-3.737	3.338	-2.449	2.571	-2.995	0.605	2.831	-1.954	-5.515	-0.711	2.387	1.052	2.899	-1.180	-1.901	-0.293	-0.289	1.421	-0.302	0.634	-1.204	-0.432	-2.771	2.815	1.476	-0.893	-3.243	0.765	-0.907	3.574	4.222	3.367	3.661	-0.026	-3.012	1.499	-3.530	0.829	0.624	0.003	3.277	-0.176	-2.096	0.473	2.360	-1.801	-2.457	-4.979	-1.478 -> P & FJ
1.095	0.764	-2.903	2.255	0.846	-3.332	-1.311	-0.971	-3.259	0.196	-1.376	0.794	4.120	-0.894	-1.637	2.744	-0.188	1.929	-3.150	0.224	-0.699	-3.030	-3.497	0.479	-0.790	1.543	-0.090	-2.017	-3.214	1.516	3.310	1.704	6.554	1.708	0.422	-3.439	-2.428	0.903	0.886	-0.903	4.506	3.383	-2.928	0.644	-0.053	-3.706	-1.016	0.465	1.679 -> P & QM
-2.687	-0.195	0.660	-3.161	-0.899	0.309	-1.763	1.345	4.046	-0.404	-0.935	-2.928	-2.337	0.455	0.274	0.423	2.335	1.788	0.562	0.601	-0.039	-0.473	4.733	-2.895	0.285	-0.895	0.446	1.900	-0.956	0.131	-3.724	0.948	1.480	-1.090	2.916	1.511	3.315	-0.298	-0.199	-0.149	-1.406	-2.114	1.302	-3.655	-0.946	-0.809	-3.433	-0.392	-0.047 -> P & DH
-2.295	2.075	-0.684	-1.713	-0.189	-0.662	0.929	-2.538	-4.763	-1.072	-2.654	0.749	3.005	-2.515	-1.287	1.214	-2.010	-0.130	-0.584	0.112	0.873	-1.845	-1.956	2.491	-0.657	-2.799	0.442	-1.661	-1.174	-0.411	2.058	-0.309	1.333	0.189	-0.905	-0.635	-2.588	-2.132	1.347	-1.109	1.624	2.052	-3.176	0.347	-0.153	-1.763	-2.091	0.347	-0.384 -> F & QM
-0.952	-0.418	-3.199	3.422	-0.448	-1.100	0.715	-1.951	-0.991	0.531	1.376	-2.052	1.812	0.842	-0.821	-1.612	-4.306	0.070	0.372	0.511	-1.790	0.653	-1.201	-1.437	0.367	0.430	-0.936	1.651	1.242	0.579	3.257	4.560	0.821	0.085	-0.966	-0.553	-0.597	1.957	0.037	2.083	1.568	-1.787	-1.980	0.916	1.571	-0.333	-0.863	-2.050	-0.558 -> P & FJ
-2.997	1.810	-4.328	-0.394	-1.241	2.952	2.796	-2.613	-4.634	-0.633	-0.276	2.161	0.368	-2.689	-0.134	-1.161	-2.209	0.304	-0.130	0.209	2.834	1.686	-4.434	4.073	-2.590	-1.426	-1.299	1.004	0.732	0.663	3.416	-0.102	-2.363	0.381	-4.851	-0.889	-2.035	3.188	-1.122	-2.381	-0.944	0.916	-0.702	1.487	0.464	-0.541	-2.504	-2.018	-2.005 -> P & QM
0.732	1.543	-0.466	-0.714	-1.537	1.324	1.935	0.285	1.273	-0.396	-1.374	0.747	-4.158	-2.825	1.620	-0.654	0.486	0.546	-1.582	-0.658	4.600	-0.935	-0.194	-0.733	-3.174	-0.310	-0.769	-0.284	-0.965	-0.474	-2.746	-2.576	-0.462	-1.396	-3.676	-2.738	-0.125	-1.665	-3.918	-2.335	-0.397	1.607	-0.234	-0.447	-1.262	2.235	-2.965	1.581	0.586 -> F & BC
3.447	-1.986	-0.449	0.627	-1.228	-1.551	-0.561	0.192	1.619	0.241	1.536	-3.937	-2.876	-0.428	-2.729	2.261	-1.204	-1.834	0.958	-1.694	2.937	-1.362	0.537	1.420	-0.755	-0.916	-0.465	-3.551	-0.988	-1.937	-2.213	1.521	1.675	-1.589	-0.314	-1.673	1.604	-2.467	-1.822	0.859	1.615	1.478	-3.550	-0.552	-5.545	1.961	0.352	1.135	0.295 -> F & BC
2.236	-2.392	0.476	0.902	-1.474	1.242	-0.046	-0.007	3.748	0.764	2.924	-0.046	-1.393	0.877	-2.666	-2.111	1.134	-1.120	-0.603	-1.275	-0.317	0.392	2.813	-2.400	-2.618	0.041	0.108	3.848	2.784	-1.989	-5.849	1.371	-1.969	2.543	-0.925	-2.060	0.464	0.842	-2.746	0.985	-0.047	-1.888	-0.865	-0.727	-3.340	-0.044	-1.092	-0.922	1.214 -> P & DH
1.899	-0.697	-2.872	4.502	-0.160	0.017	1.240	-0.147	1.591	-0.467	0.588	-0.075	-2.363	-1.436	-0.736	-0.547	-0.282	1.455	-0.572	-1.375	3.302	-0.171	-1.672	0.733	-3.916	0.455	-2.554	-0.096	-0.590	1.224	-0.349	0.663	3.432	-0.697	-4.547	-2.149	-0.788	0.193	-4.430	-1.930	0.168	3.002	-0.317	0.689	-1.351	0.649	-3.759	-0.649	0.987 -> P & BC
0.023	-0.817	-1.334	-1.676	0.788	-0.426	-0.286	-0.095	3.079	1.059	-0.982	-2.813	-1.228	-1.977	1.699	-1.395	-0.517	0.500	-1.452	-0.078	0.098	0.747	2.045	-5.533	-1.078	0.000	1.012	2.355	-1.644	-1.587	-2.276	2.768	-1.491	0.861	2.767	-1.904	1.291	0.619	-0.363	0.558	-0.475	-2.406	-0.089	-0.852	-0.635	0.227	-1.553	0.448	0.562 -> F & DH
2.183	-0.887	1.309	-0.610	-0.850	0.923	-1.503	-0.540	1.727	1.760	1.865	-1.931	-1.743	-0.451	3.096	-1.342	-0.777	-3.327	-0.133	-2.717	-0.226	-0.424	2.343	-2.382	-2.984	0.355	1.131	0.628	1.099	-0.642	-2.784	2.075	2.123	1.433	0.110	-0.564	1.382	2.203	-0.585	-0.048	0.333	-2.315	-1.598	-0.155	-2.868	-0.479	-2.659	-1.060	0.967 -> P & DH
-0.823	-0.365	0.749	-2.920	-1.399	1.832	1.578	-0.397	-3.587	-0.473	-0.858	0.835	1.098	-1.776	-0.774	0.065	-1.136	0.319	0.793	0.855	-0.212	1.273	-1.056	3.269	1.603	-2.164	0.521	0.286	0.856	-0.765	1.475	-0.623	0.839	-0.973	-0.488	0.827	-0.764	-0.060	0.404	-0.090	-1.355	0.822	0.760	0.817	0.920	-0.016	0.488	-1.956	-2.579 -> F & QM
-1.970	-0.800	-2.314	0.008	-0.791	0.158	-0.817	-1.455	2.367	-0.487	-1.611	-2.837	-3.187	-1.381	0.242	0.024	-1.344	1.296	0.375	-0.544	3.435	-0.498	0.669	-1.502	-2.362	0.255	-2.171	1.467	-0.953	-0.022	-1.237	4.873	5.496	-1.776	-1.126	-1.505	1.527	-0.557	-1.595	-1.760	1.006	-1.169	-1.177	-1.167	-0.262	0.416	-7.474	-1.972	1.628 -> P & BC
-0.441	-0.442	0.308	1.833	0.287	0.791	0.205	-3.950	-7.939	0.007	4.447	3.567	5.901	-0.463	-1.307	-0.622	-2.329	-2.110	-1.042	0.788	-3.304	1.084	-3.283	2.975	0.806	0.372	-0.046	1.397	2.041	2.295	3.287	3.076	0.300	1.485	-1.084	0.212	-1.966	2.122	2.569	1.976	2.583	-0.796	-3.238	1.753	2.209	-3.058	0.758	-5.080	-3.802 -> P & FJ
-5.038	2.844	-1.974	-2.445	-0.423	0.440	1.320	-2.728	-2.852	-0.673	-1.321	1.247	2.250	-2.358	0.180	0.328	-0.647	3.714	-1.156	1.413	-0.012	0.439	-0.683	3.298	1.482	-0.899	-0.686	-0.568	-1.119	1.329	2.353	-2.246	1.025	0.515	-0.653	2.050	-2.011	0.516	3.494	-1.551	0.005	4.066	1.271	-0.045	3.530	-1.028	-0.751	-1.926	-0.770 -> P & QM
0.780	0.960	0.735	0.597	-0.716	0.207	-1.065	0.206	2.571	0.210	1.045	0.766	-1.424	-0.049	0.820	-1.722	2.690	0.158	-2.608	1.237	-0.183	-0.526	2.377	-2.144	-0.345	-0.378	-0.342	3.273	-0.330	-0.497	-3.795	-0.457	0.210	1.841	-0.735	-0.900	-0.490	0.486	-1.932	-0.920	0.429	-2.007	2.561	-3.624	-1.726	-0.560	-2.527	-1.439	0.672 -> P & DH
